Here is a tiny trained network, its code and every weight. The questions are about switching its units off for an input and a class, where a switched-off unit gives its printed mean instead of its output.

import numpy as np


def w(rows, s, z=0):
    codes = np.array(rows[::2]) - 128.0
    scale = np.full(codes.shape[1], s)
    scale[-1] = z or s
    return codes * scale


def f(y):
    return np.maximum(y, 0)


def log_softmax(a):
    a = a - a.max(-1, keepdims=True)
    return a - np.log(np.exp(a).sum(-1, keepdims=True))


def net(x, mask):
    res = np.array(x, float).reshape(1, 3) / 4 @ E
    y = f(res @ A[0][:, :-1].T + A[0][:, -1])
    res = res + np.where(mask, y, B[0][:, -1]) @ B[0][:, :-1]
    return log_softmax(res[-1] @ U[:, :-1].T + U[:, -1])


A, B = {}, {}
E = w([
[160,60,231,188,151,99,142,254,211],'x0',
[188,27,136,103,208,145,36,118,63],'x1',
[77,65,22,245,129,215,151,187,102],'x2',
],0.0084)
A[0] = w([
[82,190,114,134,48,118,192,110,174,65],'neuron 0',
[175,46,132,103,198,155,98,74,94,241],'neuron 1',
[175,170,192,59,139,52,98,99,117,40],'neuron 2',
[73,117,51,203,134,209,119,133,69,89],'neuron 3',
[84,184,60,104,78,148,107,80,79,80],'neuron 4',
[104,153,75,118,147,136,109,53,48,168],'neuron 5',
[138,175,96,68,131,101,103,66,113,96],'neuron 6',
[56,212,122,125,62,121,186,115,154,83],'neuron 7',
[165,72,128,112,213,123,65,124,110,56],'neuron 8',
[95,101,42,205,129,204,122,195,106,31],'neuron 9',
[173,190,178,54,117,69,77,105,132,212],'neuron 10',
[116,190,113,80,136,101,94,40,93,80],'neuron 11',
[79,148,61,151,124,174,138,74,49,75],'neuron 12',
[62,197,134,152,54,105,220,109,164,237],'neuron 13',
[97,130,86,166,138,163,150,147,99,241],'neuron 14',
[198,181,195,38,115,49,118,81,140,53],'neuron 15',
[139,80,124,122,203,162,65,92,76,64],'neuron 16',
[186,62,145,130,183,104,48,143,106,166],'neuron 17',
[93,184,131,158,77,92,201,173,188,49],'neuron 18',
[165,81,122,92,172,137,54,108,51,66],'neuron 19',
[50,194,105,130,75,110,191,106,164,68],'neuron 20',
[186,57,254,196,156,83,138,237,231,75],'neuron 21',
[189,192,213,45,99,37,103,73,136,83],'neuron 22',
[106,169,55,78,118,122,95,55,66,185],'neuron 23',
[122,148,120,112,122,123,124,116,134,254],'neuron 24',
[168,78,108,68,189,173,38,108,38,102],'neuron 25',
[63,80,41,204,148,171,152,180,86,83],'neuron 26',
[79,143,86,110,136,138,144,91,47,61],'neuron 27',
],0.0092,0.01)
B[0] = w([
[210,198,116,192,59,91,117,157,77,178],'neuron 0',
[145,185,98,218,118,119,64,70,191,231],'neuron 1',
[126,36,73,92,103,185,241,109,23,186],'neuron 2',
[129,45,64,149,133,175,184,65,43,195],'neuron 3',
[95,142,197,89,149,67,186,211,127,178],'neuron 4',
[89,157,165,140,177,73,148,162,148,203],'neuron 5',
[93,114,199,116,155,83,203,158,87,178],'neuron 6',
[209,164,100,200,54,94,93,162,96,185],'neuron 7',
[219,182,131,171,62,64,157,178,56,166],'neuron 8',
[134,18,84,92,104,167,254,108,8,192],'neuron 9',
[102,75,71,186,137,187,126,37,114,243],'neuron 10',
[92,109,215,76,166,59,216,207,72,184],'neuron 11',
[89,95,205,108,170,73,222,215,69,174],'neuron 12',
[175,213,99,218,101,116,49,93,185,251],'neuron 13',
[101,96,88,188,173,163,93,38,157,217],'neuron 14',
[127,59,77,119,121,160,233,79,36,207],'neuron 15',
[208,200,102,204,49,64,159,173,76,168],'neuron 16',
[168,194,142,190,93,82,83,139,153,206],'neuron 17',
[185,173,146,134,63,76,145,214,55,180],'neuron 18',
[205,198,130,189,34,69,113,163,76,174],'neuron 19',
[207,171,117,200,39,88,120,180,75,178],'neuron 20',
[45,167,231,52,199,31,219,206,139,252],'neuron 21',
[115,46,67,150,131,163,205,77,51,225],'neuron 22',
[76,153,193,143,183,73,141,157,176,220],'neuron 23',
[70,177,64,240,198,131,42,28,201,211],'neuron 24',
[187,205,110,202,55,104,87,144,114,200],'neuron 25',
[115,61,101,131,132,147,204,82,60,207],'neuron 26',
[112,113,194,96,153,57,214,181,70,156],'neuron 27',
],0.01,0.015)
U = w([
[238,212,102,160,29,113,97,150,123,87],'0',
[113,22,59,123,123,177,180,65,81,53],'1',
[48,158,240,99,199,82,175,213,141,91],'2',
[69,192,59,174,197,166,41,27,214,234],'3',
[47,30,26,17,198,232,20,242,216,9],'4',
[9,23,36,26,39,229,29,230,54,9],'5',
[47,26,32,26,204,231,33,225,226,9],'6',
[51,43,28,15,224,238,20,248,205,9],'7',
],0.014,0.012)

Each question gives the input, the list of numbers given to net, and the class t.
The units are the neurons (one row each of A and B). Each row of codes is followed by its name. A weight is (code - 128) times the scale printed after its matrix; where a second scale follows, it is the last column's (A, B and U).
mask holds one flag per neuron, in row order. A switched-off neuron (its flag False) gives its mean, the last column of its row in B, instead of its output. The means were averaged over made-up inputs and are rounded, as every weight is.
A unit's drop is (log p(t) with every unit on - log p(t) with that unit switched off) / (log p(t) with every unit on - log p(t) with every unit switched off).
The circuit of an input: a set's keep is (log p(t) with only the set's units on - log p(t) with every unit switched off) / (log p(t) with every unit on - log p(t) with every unit switched off). Starting from the 12 units with the biggest drops (on a tie, the unit counted first), units are removed one at a time, each time the one whose removal leaves the highest keep (on an exact tie, the one counted first), for as long as the keep stays at least 0.8.
units of the circuit, in order: the units of the circuit, biggest drop first
unit that matters most: the unit with the biggest drop
top k neurons: the k neurons with the biggest drops, biggest first
drop of u: that unit's drop, to one decimal
input [0,5,-6], class 1: unit that matters most	neuron 22
input [-8,1,-8], class 1: top 4 neurons	neuron 22; neuron 10; neuron 15; neuron 2
input [-3,5,-6], class 1: top 3 neurons	neuron 22; neuron 2; neuron 15
input [1,8,8], class 0: top 3 neurons	neuron 25; neuron 16; neuron 17
input [-8,0,7], class 2: top 3 neurons	neuron 12; neuron 4; neuron 23
input [-8,-6,5], class 2: top 2 neurons	neuron 12; neuron 4
input [-5,2,-5], class 1: top 2 neurons	neuron 21; neuron 10
input [-4,3,-3], class 2: top 3 neurons	neuron 11; neuron 13; neuron 23
input [-4,-7,-8], class 1: top 4 neurons	neuron 22; neuron 15; neuron 10; neuron 2
input [8,7,-1], class 2: top 2 neurons	neuron 21; neuron 13
input [-4,6,-8], class 1: drop of neuron 22	0.9
input [1,4,3], class 0: drop of neuron 10	0.4
input [-4,0,-1], class 2: drop of neuron 11	0.1
input [5,0,0], class 2: units of the circuit, in order	neuron 21
input [8,4,3], class 2: drop of neuron 21	1.3
